Below is a small trained network, with its code and all its weights. Each question gives an input and a target symbol and asks what happens when units are switched off, that is, made to give their printed mean instead of their output.

import numpy as np


def w(rows, s, z=0):
    codes = np.array(rows[::2]) - 128.0
    scale = np.full(codes.shape[1], s)
    scale[-1] = z or s
    return codes * scale


def norm(h):
    return h / np.sqrt((h * h).mean(-1, keepdims=True) + 1e-5)


def f(y):
    return np.maximum(y, 0)


def softmax(a):
    e = np.exp(a - a.max(-1, keepdims=True))
    return e / e.sum(-1, keepdims=True)


def log_softmax(a):
    a = a - a.max(-1, keepdims=True)
    return a - np.log(np.exp(a).sum(-1, keepdims=True))


def net(x, mask):
    ids = ['ΔΘΞΨαγεζηπτω'.index(c) for c in x.split()]
    T = len(ids)
    res = E[ids] + P[:T]
    u = 0
    for l in range(2):
        q, k, v = (norm(res) @ M[l].T for M in (Q, K, V))
        z = softmax(np.where(np.tri(T) > 0, q @ k.T / 4**0.5, -1e9)) @ v
        res = res + np.where(mask[u], z, O[l][:, -1]) @ O[l][:, :-1]
        u += 1
        y = f(norm(res) @ A[l][:, :-1].T + A[l][:, -1])
        res = res + np.where(mask[u : u + 12], y, B[l][:, -1]) @ B[l][:, :-1]
        u += 12
    return log_softmax(norm(res)[-1] @ U[:, :-1].T + U[:, -1])


Q, K, V, O, A, B = {}, {}, {}, {}, {}, {}
E = w([
[105,99,149],'Δ',
[132,152,111],'Θ',
[103,145,118],'Ξ',
[103,141,120],'Ψ',
[145,112,134],'α',
[111,254,157],'γ',
[109,154,110],'ε',
[110,91,201],'ζ',
[134,146,144],'η',
[72,141,124],'π',
[127,91,134],'τ',
[153,127,146],'ω',
],0.028)
P = w([
[79,117,208],'0',
[94,55,254],'1',
[100,93,194],'2',
[109,138,139],'3',
[126,184,117],'4',
[125,209,122],'5',
[111,228,124],'6',
],0.0062)
Q[0] = w([
[225,185,141],'0.h0',
[226,199,253],'0.h0',
[165,55,188],'0.h0',
[119,155,69],'0.h0',
],0.011)
K[0] = w([
[127,174,82],'0.h0',
[1,43,43],'0.h0',
[67,98,83],'0.h0',
[101,145,213],'0.h0',
],0.009)
V[0] = w([
[89,53,179],'0.h0',
[127,134,157],'0.h0',
[249,68,98],'0.h0',
[148,131,90],'0.h0',
],0.012)
O[0] = w([
[64,249,126,191],'0.h0',
[212,213,116,155],'0.h0',
[182,3,57,3],'0.h0',
[39,185,130,81],'0.h0',
],0.0054,0.011)
A[0] = w([
[151,95,91,87],'0.n0',
[95,230,216,75],'0.n1',
[119,192,2,84],'0.n2',
[86,93,72,139],'0.n3',
[92,206,84,169],'0.n4',
[84,159,164,160],'0.n5',
[100,174,194,179],'0.n6',
[238,161,159,130],'0.n7',
[162,192,100,8],'0.n8',
[177,148,77,253],'0.n9',
[112,118,225,203],'0.n10',
[159,201,196,62],'0.n11',
],0.011,0.0016)
B[0] = w([
[81,84,56,128],'0.n0',
[141,148,170,255],'0.n1',
[70,155,95,150],'0.n2',
[150,125,42,131],'0.n3',
[127,46,175,194],'0.n4',
[181,85,11,189],'0.n5',
[121,189,2,209],'0.n6',
[75,139,208,149],'0.n7',
[163,135,148,148],'0.n8',
[173,123,87,133],'0.n9',
[155,133,79,176],'0.n10',
[119,121,138,197],'0.n11',
],0.0075,0.016)
Q[1] = w([
[10,197,115],'1.h0',
[117,125,118],'1.h0',
[204,57,192],'1.h0',
[91,67,179],'1.h0',
],0.012)
K[1] = w([
[189,132,87],'1.h0',
[182,141,153],'1.h0',
[52,88,121],'1.h0',
[6,211,80],'1.h0',
],0.013)
V[1] = w([
[158,2,30],'1.h0',
[132,31,117],'1.h0',
[28,25,188],'1.h0',
[79,176,141],'1.h0',
],0.01)
O[1] = w([
[178,197,122,2],'1.h0',
[209,222,165,37],'1.h0',
[47,76,187,41],'1.h0',
[122,205,255,176],'1.h0',
],0.0056,0.015)
A[1] = w([
[178,127,79,111],'1.n0',
[52,169,202,4],'1.n1',
[103,134,82,154],'1.n2',
[203,190,167,31],'1.n3',
[147,133,100,232],'1.n4',
[130,176,151,127],'1.n5',
[194,159,58,160],'1.n6',
[124,247,214,7],'1.n7',
[62,17,160,88],'1.n8',
[136,204,68,21],'1.n9',
[12,198,110,31],'1.n10',
[190,157,189,8],'1.n11',
],0.011,0.0014)
B[1] = w([
[150,160,20,136],'1.n0',
[131,132,46,188],'1.n1',
[236,138,123,166],'1.n2',
[199,173,64,150],'1.n3',
[169,217,76,141],'1.n4',
[110,2,129,162],'1.n5',
[101,188,93,150],'1.n6',
[212,117,123,206],'1.n7',
[182,149,87,146],'1.n8',
[125,150,253,188],'1.n9',
[142,94,227,251],'1.n10',
[122,154,107,136],'1.n11',
],0.0057,0.013)
U = w([
[19,187,148,213],'Δ',
[170,119,174,59],'Θ',
[165,145,146,88],'Ξ',
[152,134,156,43],'Ψ',
[208,131,171,147],'α',
[212,119,153,74],'γ',
[142,139,37,254],'ε',
[245,40,204,144],'ζ',
[201,101,167,89],'η',
[136,92,205,83],'π',
[183,151,222,122],'τ',
[175,203,50,124],'ω',
],0.013,0.0063)

Each question gives the input, a string of symbols that net reads in full, and the target symbol t.
The units are the heads (4 rows each of Q, K, V and O) and the neurons (one row each of A and B). Each row of codes is followed by its name. A weight is (code - 128) times the scale printed after its matrix; where a second scale follows, it is the last column's (O, A, B and U).
mask holds one flag per unit, layer by layer, with each layer's heads first. A switched-off unit (its flag False) gives its mean, the last column of its rows in O or B, instead of its output. The means were averaged over made-up inputs and are rounded, as every weight is.
A unit's drop is (log p(t) with every unit on - log p(t) with that unit switched off) / (log p(t) with every unit on - log p(t) with every unit switched off).
The circuit of an input: a set's keep is (log p(t) with only the set's units on - log p(t) with every unit switched off) / (log p(t) with every unit on - log p(t) with every unit switched off). Starting from the 12 units with the biggest drops (on a tie, the unit counted first), units are removed one at a time, each time the one whose removal leaves the highest keep (on an exact tie, the one counted first), for as long as the keep stays at least 0.8.
units of the circuit, in order: the units of the circuit, biggest drop first
unit that matters most: the unit with the biggest drop
top k neurons: the k neurons with the biggest drops, biggest first
k most important neurons of layer l: the k neurons of layer l with the biggest drops, biggest first
drop of u: that unit's drop, to one decimal
input η η ω ω Θ, target ζ: units of the circuit, in order	(0.n6; 0.h0)
input π ω τ α γ Θ τ, target ω: units of the circuit, in order	(1.h0; 1.n6)
input Ξ ω π Δ, target ε: units of the circuit, in order	(0.n10; 1.h0)
input π π Δ, target Δ: units of the circuit, in order	(0.h0)
input α π π π Ξ, target Δ: top 4 neurons	(0.n5; 0.n7; 0.n2; 1.n7)
input ε η π Δ, target Δ: top 2 neurons	(1.n7; 0.n6)
input ζ π ω Ξ τ π, target ω: top 2 neurons	(0.n7; 1.n2)
input ω ε ε, target ε: 4 most important neurons of layer 0	(0.n4; 0.n9; 0.n1; 0.n7)
input Ψ π π π ε, target Δ: 2 most important neurons of layer 0	(0.n2; 0.n10)
input ω ω Ξ, target ε: 3 most important neurons of layer 1	(1.n9; 1.n8; 1.n10)
input ω η η π Ψ, target Δ: 3 most important neurons of layer 1	(1.n7; 1.n1; 1.n3)
input α ω τ, target ε: top 4 neurons	(1.n10; 0.n4; 1.n9; 0.n1)
input π η ζ ζ ζ π ε, target Δ: 2 most important neurons of layer 0	(0.n2; 0.n1)
input τ τ Δ, target ω: unit that matters most	1.h0
input π ω ε, target ε: top 3 neurons	(0.n4; 1.n9; 0.n2)
input π π π Θ, target τ: 2 most important neurons of layer 0	(0.n10; 0.n4)
input τ ε ε τ ε α, target ω: 2 most important neurons of layer 1	(1.n10; 1.n6)
input ε ω π π Θ ω Ψ, target ε: drop of 0.h0	2.4
input π ω Ψ, target ε: drop of 0.h0	1.1
input π ω π, target ε: units of the circuit, in order	(0.h0)
input τ Δ η, target ω: drop of 1.h0	1.3
